Below is a small trained network, with its code and all its weights. Each question gives an input and a target symbol and asks what happens when units are switched off, that is, made to give their printed mean instead of their output.

import numpy as np


def w(rows, s, z=0):
    codes = np.array(rows[::2]) - 128.0
    scale = np.full(codes.shape[1], s)
    scale[-1] = z or s
    return codes * scale


def f(y):
    return y / 2 * (1 + np.tanh(0.7978845608 * (y + 0.044715 * y**3)))


def softmax(a):
    e = np.exp(a - a.max(-1, keepdims=True))
    return e / e.sum(-1, keepdims=True)


def log_softmax(a):
    a = a - a.max(-1, keepdims=True)
    return a - np.log(np.exp(a).sum(-1, keepdims=True))


def net(x, mask):
    ids = ['αεζημπστφψ'.index(c) for c in x.split()]
    T = len(ids)
    res = E[ids] + P[:T]
    q, k, v = (res @ M[0].T for M in (Q, K, V))
    z = softmax(np.where(np.tri(T) > 0, q @ k.T / 3**0.5, -1e9)) @ v
    res = res + np.where(mask[0], z, O[0][:, -1]) @ O[0][:, :-1]
    y = f(res @ A[0][:, :-1].T + A[0][:, -1])
    res = res + np.where(mask[1:25], y, B[0][:, -1]) @ B[0][:, :-1]
    return log_softmax(res[-1] @ U[:, :-1].T + U[:, -1])


Q, K, V, O, A, B = {}, {}, {}, {}, {}, {}
E = w([
[107,124,105,118,138],'α',
[215,106,178,130,216],'ε',
[109,125,106,119,139],'ζ',
[76,95,119,144,254],'η',
[105,124,104,119,137],'μ',
[110,123,107,117,138],'π',
[103,126,105,119,137],'σ',
[113,164,135,194,158],'τ',
[137,86,80,157,131],'φ',
[15,17,166,149,87],'ψ',
],0.023)
P = w([
[171,76,110,254,187],'0',
[118,134,118,185,168],'1',
[118,130,115,184,149],'2',
[130,116,123,180,147],'3',
[127,111,128,182,146],'4',
[130,106,142,185,150],'5',
[133,101,149,185,154],'6',
[134,95,159,190,158],'7',
[128,92,164,195,159],'8',
[127,90,170,196,171],'9',
[132,86,181,199,172],'10',
[130,84,186,203,181],'11',
],0.0084)
Q[0] = w([
[85,2,86,123,199],'h0',
[87,150,132,147,70],'h0',
[165,219,94,45,68],'h0',
],0.014)
K[0] = w([
[133,45,139,200,172],'h0',
[81,143,142,146,112],'h0',
[95,156,179,6,133],'h0',
],0.014)
V[0] = w([
[214,133,4,149,76],'h0',
[209,34,110,88,119],'h0',
[82,81,94,115,79],'h0',
],0.011)
O[0] = w([
[83,219,154,172,119,2],'h0',
[66,169,191,5,155,181],'h0',
[38,82,161,179,137,70],'h0',
],0.017,0.0046)
A[0] = w([
[179,211,77,113,174,171],'n0',
[76,211,129,140,120,25],'n1',
[102,98,95,132,140,138],'n2',
[189,101,64,128,203,84],'n3',
[127,160,66,138,185,134],'n4',
[108,179,169,199,167,78],'n5',
[109,85,52,129,108,107],'n6',
[163,93,63,64,14,49],'n7',
[118,120,46,113,26,112],'n8',
[170,92,241,156,30,114],'n9',
[86,193,80,68,119,92],'n10',
[115,151,30,53,134,45],'n11',
[213,164,100,181,97,171],'n12',
[104,87,56,181,134,104],'n13',
[68,134,121,72,111,91],'n14',
[64,88,74,119,141,160],'n15',
[87,124,138,102,101,163],'n16',
[206,115,101,120,82,3],'n17',
[108,130,172,172,173,139],'n18',
[105,232,121,126,106,150],'n19',
[159,142,111,143,245,134],'n20',
[94,119,95,169,93,182],'n21',
[149,185,30,85,126,123],'n22',
[85,114,112,206,43,158],'n23',
],0.011,0.012)
B[0] = w([
[111,101,110,135,85,242],'n0',
[99,140,249,154,158,146],'n1',
[146,156,150,101,134,198],'n2',
[57,116,157,163,117,245],'n3',
[84,160,87,140,104,176],'n4',
[148,72,133,49,118,166],'n5',
[108,99,186,120,119,209],'n6',
[86,161,103,126,254,150],'n7',
[129,55,150,88,155,141],'n8',
[86,161,74,124,124,152],'n9',
[99,135,157,135,163,174],'n10',
[138,91,168,165,142,167],'n11',
[132,75,184,102,121,208],'n12',
[118,175,170,133,155,244],'n13',
[162,103,124,121,166,168],'n14',
[171,178,93,94,127,248],'n15',
[191,127,82,111,105,181],'n16',
[94,246,66,60,59,147],'n17',
[154,130,122,128,132,185],'n18',
[108,109,95,103,40,174],'n19',
[91,140,55,129,104,242],'n20',
[126,161,135,152,174,209],'n21',
[140,69,133,185,93,181],'n22',
[175,206,150,107,150,218],'n23',
],0.009,0.012)
U = w([
[130,178,116,118,122,127],'α',
[163,28,161,61,21,181],'ε',
[124,164,124,122,117,113],'ζ',
[37,45,169,158,171,75],'η',
[126,172,127,123,121,116],'μ',
[127,164,120,118,118,106],'π',
[129,179,123,124,126,123],'σ',
[152,51,255,213,85,227],'τ',
[67,120,225,108,87,2],'φ',
[185,88,224,105,201,168],'ψ',
],0.0062,0.0063)

Each question gives the input, a string of symbols that net reads in full, and the target symbol t.
The units are the heads (3 rows each of Q, K, V and O) and the neurons (one row each of A and B). Each row of codes is followed by its name. A weight is (code - 128) times the scale printed after its matrix; where a second scale follows, it is the last column's (O, A, B and U).
mask holds one flag per unit, heads first, then neurons. A switched-off unit (its flag False) gives its mean, the last column of its rows in O or B, instead of its output. The means were averaged over made-up inputs and are rounded, as every weight is.
A unit's drop is (log p(t) with every unit on - log p(t) with that unit switched off) / (log p(t) with every unit on - log p(t) with every unit switched off).
The circuit of an input: a set's keep is (log p(t) with only the set's units on - log p(t) with every unit switched off) / (log p(t) with every unit on - log p(t) with every unit switched off). Starting from the 12 units with the biggest drops (on a tie, the unit counted first), units are removed one at a time, each time the one whose removal leaves the highest keep (on an exact tie, the one counted first), for as long as the keep stays at least 0.8.
units of the circuit, in order: the units of the circuit, biggest drop first
top k neurons: the k neurons with the biggest drops, biggest first
input ε α φ, target ε: units of the circuit, in order	[h0, n22, n0]
input η μ ψ ε ψ μ ε μ σ, target η: units of the circuit, in order	[h0, n7, n3, n23]
input φ τ τ, target φ: top neuron	[n1]
input ε ψ τ ψ σ ψ π σ, target ψ: units of the circuit, in order	[h0, n19]
input φ η η, target φ: units of the circuit, in order	[h0, n1]
input τ φ σ τ ζ, target τ: units of the circuit, in order	[h0, n12, n15]
input τ α τ σ, target τ: units of the circuit, in order	[h0, n12]
input σ ζ η, target η: units of the circuit, in order	[h0, n3]
input η α μ, target η: top 2 neurons	[n7, n3]
input μ ε ε ζ μ π π σ, target ε: units of the circuit, in order	[h0, n13, n21, n22]
input η η τ ζ, target η: units of the circuit, in order	[n7, h0, n3, n23]
input ε σ π, target ε: units of the circuit, in order	[h0, n19, n22]
input τ ζ η α φ ψ σ α ψ τ π ε, target τ: top 2 neurons	[n12, n3]
input ζ σ ψ μ π μ μ ψ α, target ψ: top 3 neurons	[n15, n20, n0]
input σ ψ σ, target ψ: top neuron	[n20]
input π η α, target η: top 3 neurons	[n7, n3, n23]
input ε ε ζ ε ε ε ε σ, target ε: top 3 neurons	[n0, n19, n22]
input τ ε τ ζ σ, target τ: top 4 neurons	[n12, n22, n15, n3]
input ζ σ ζ η, target η: top 2 neurons	[n3, n23]
input σ ε π τ μ α μ τ μ α μ, target τ: top 2 neurons	[n12, n15]
